Below are the code and all the weights of a small trained network. Each question names an input and a class and asks about switching units off, where a switched-off unit gives its printed mean instead of its output.

import numpy as np


def w(rows, s, z=0):
    codes = np.array(rows[::2]) - 128.0
    scale = np.full(codes.shape[1], s)
    scale[-1] = z or s
    return codes * scale


def f(y):
    return np.maximum(y, 0)


def log_softmax(a):
    a = a - a.max(-1, keepdims=True)
    return a - np.log(np.exp(a).sum(-1, keepdims=True))


def net(x, mask):
    res = np.array(x, float).reshape(1, 6) / 4 @ E
    y = f(res @ A[0][:, :-1].T + A[0][:, -1])
    res = res + np.where(mask, y, B[0][:, -1]) @ B[0][:, :-1]
    return log_softmax(res[-1] @ U[:, :-1].T + U[:, -1])


A, B = {}, {}
E = w([
[141,85,55,36,121,123,134,180],'x0',
[100,183,1,161,40,156,74,196],'x1',
[122,129,132,126,124,126,129,125],'x2',
[101,141,52,161,214,22,208,151],'x3',
[68,160,114,104,212,237,143,142],'x4',
[87,70,215,191,107,142,145,212],'x5',
],0.0098)
A[0] = w([
[75,121,67,160,162,97,143,151,70],'neuron 0',
[104,153,95,206,175,56,229,120,85],'neuron 1',
[105,153,104,106,167,52,153,133,40],'neuron 2',
[175,151,179,117,82,225,147,95,73],'neuron 3',
[193,77,164,90,156,146,193,34,123],'neuron 4',
[206,159,123,117,82,58,102,147,92],'neuron 5',
[142,90,156,95,78,190,10,85,59],'neuron 6',
[203,104,122,42,126,129,156,213,255],'neuron 7',
[196,59,149,149,31,50,126,81,124],'neuron 8',
[162,225,197,254,150,149,125,54,230],'neuron 9',
[189,190,70,99,162,102,71,26,134],'neuron 10',
[69,208,114,199,74,118,102,117,150],'neuron 11',
[104,167,135,92,186,213,125,130,128],'neuron 12',
[151,91,224,120,180,100,205,61,118],'neuron 13',
[104,76,159,180,108,119,165,207,128],'neuron 14',
],0.0097,0.0071)
B[0] = w([
[200,166,145,163,101,70,116,133,184],'neuron 0',
[178,178,144,117,169,51,122,130,222],'neuron 1',
[137,211,208,141,138,104,103,126,172],'neuron 2',
[165,134,104,146,185,65,125,142,198],'neuron 3',
[144,131,55,156,97,109,123,105,209],'neuron 4',
[150,142,131,129,135,243,167,181,187],'neuron 5',
[233,203,164,163,159,66,91,105,223],'neuron 6',
[107,91,106,62,108,59,108,198,240],'neuron 7',
[131,127,85,130,226,187,216,203,234],'neuron 8',
[95,89,88,17,163,66,124,163,244],'neuron 9',
[6,45,196,228,149,113,75,152,217],'neuron 10',
[103,138,68,84,63,167,93,117,210],'neuron 11',
[83,185,95,162,181,168,193,148,209],'neuron 12',
[125,147,67,171,2,131,130,98,233],'neuron 13',
[74,91,154,202,159,111,69,138,212],'neuron 14',
],0.0093,0.012)
U = w([
[210,184,165,133,157,95,101,123,75],'0',
[130,130,123,112,134,124,128,134,249],'1',
[134,159,77,143,54,132,124,127,92],'2',
[125,158,112,130,185,162,204,149,103],'3',
[99,75,172,171,150,122,87,129,111],'4',
[124,102,120,22,142,93,121,135,98],'5',
[133,125,166,69,113,134,147,113,152],'6',
[174,112,252,128,105,198,169,13,86],'7',
],0.015,0.016)

Each question gives the input, the list of numbers given to net, and the class t.
The units are the neurons (one row each of A and B). Each row of codes is followed by its name. A weight is (code - 128) times the scale printed after its matrix; where a second scale follows, it is the last column's (A, B and U).
mask holds one flag per neuron, in row order. A switched-off neuron (its flag False) gives its mean, the last column of its row in B, instead of its output. The means were averaged over made-up inputs and are rounded, as every weight is.
A unit's drop is (log p(t) with every unit on - log p(t) with that unit switched off) / (log p(t) with every unit on - log p(t) with every unit switched off).
The circuit of an input: a set's keep is (log p(t) with only the set's units on - log p(t) with every unit switched off) / (log p(t) with every unit on - log p(t) with every unit switched off). Starting from the 12 units with the biggest drops (on a tie, the unit counted first), units are removed one at a time, each time the one whose removal leaves the highest keep (on an exact tie, the one counted first), for as long as the keep stays at least 0.8.
circuit, biggest first: the units of the circuit, biggest drop first
top k neurons: the k neurons with the biggest drops, biggest first
drop when u is switched off: that unit's drop, to one decimal
input [-5,2,8,-8,2,6], class 0: circuit, biggest first : neuron 6
input [0,-8,1,4,5,-4], class 2: top 2 neurons : neuron 13; neuron 4
input [5,-8,-6,-6,5,0], class 2: circuit, biggest first : neuron 13; neuron 4
input [7,3,8,-8,-6,-2], class 0: top 2 neurons : neuron 6; neuron 9
input [6,-3,-6,7,-7,-7], class 0: top 3 neurons : neuron 2; neuron 1; neuron 9
input [-1,-8,-5,-7,8,-1], class 2: top 3 neurons : neuron 13; neuron 4; neuron 8
input [8,5,-6,-6,3,-8], class 4: top 2 neurons : neuron 10; neuron 9
input [4,-1,-1,-8,8,-5], class 0: top 2 neurons : neuron 6; neuron 8
input [-6,6,0,8,-7,8], class 0: top 2 neurons : neuron 1; neuron 0
input [-1,-4,6,7,-4,0], class 0: top 2 neurons : neuron 1; neuron 2
input [-5,-5,2,-1,1,-2], class 2: top 3 neurons : neuron 13; neuron 4; neuron 7
input [8,4,-1,2,-6,4], class 5: top 3 neurons : neuron 7; neuron 12; neuron 13
input [-8,-6,-8,4,3,7], class 1: circuit, biggest first : neuron 13; neuron 9
input [-4,6,-6,-4,-3,-5], class 1: circuit, biggest first : neuron 13
input [8,-7,-8,-3,4,-4], class 1: drop when neuron 4 is switched off : 0.4
input [-2,-5,4,-6,4,-3], class 0: drop when neuron 6 is switched off : 2.8
input [-4,2,-7,-3,-6,-8], class 4: drop when neuron 10 is switched off : 1.5
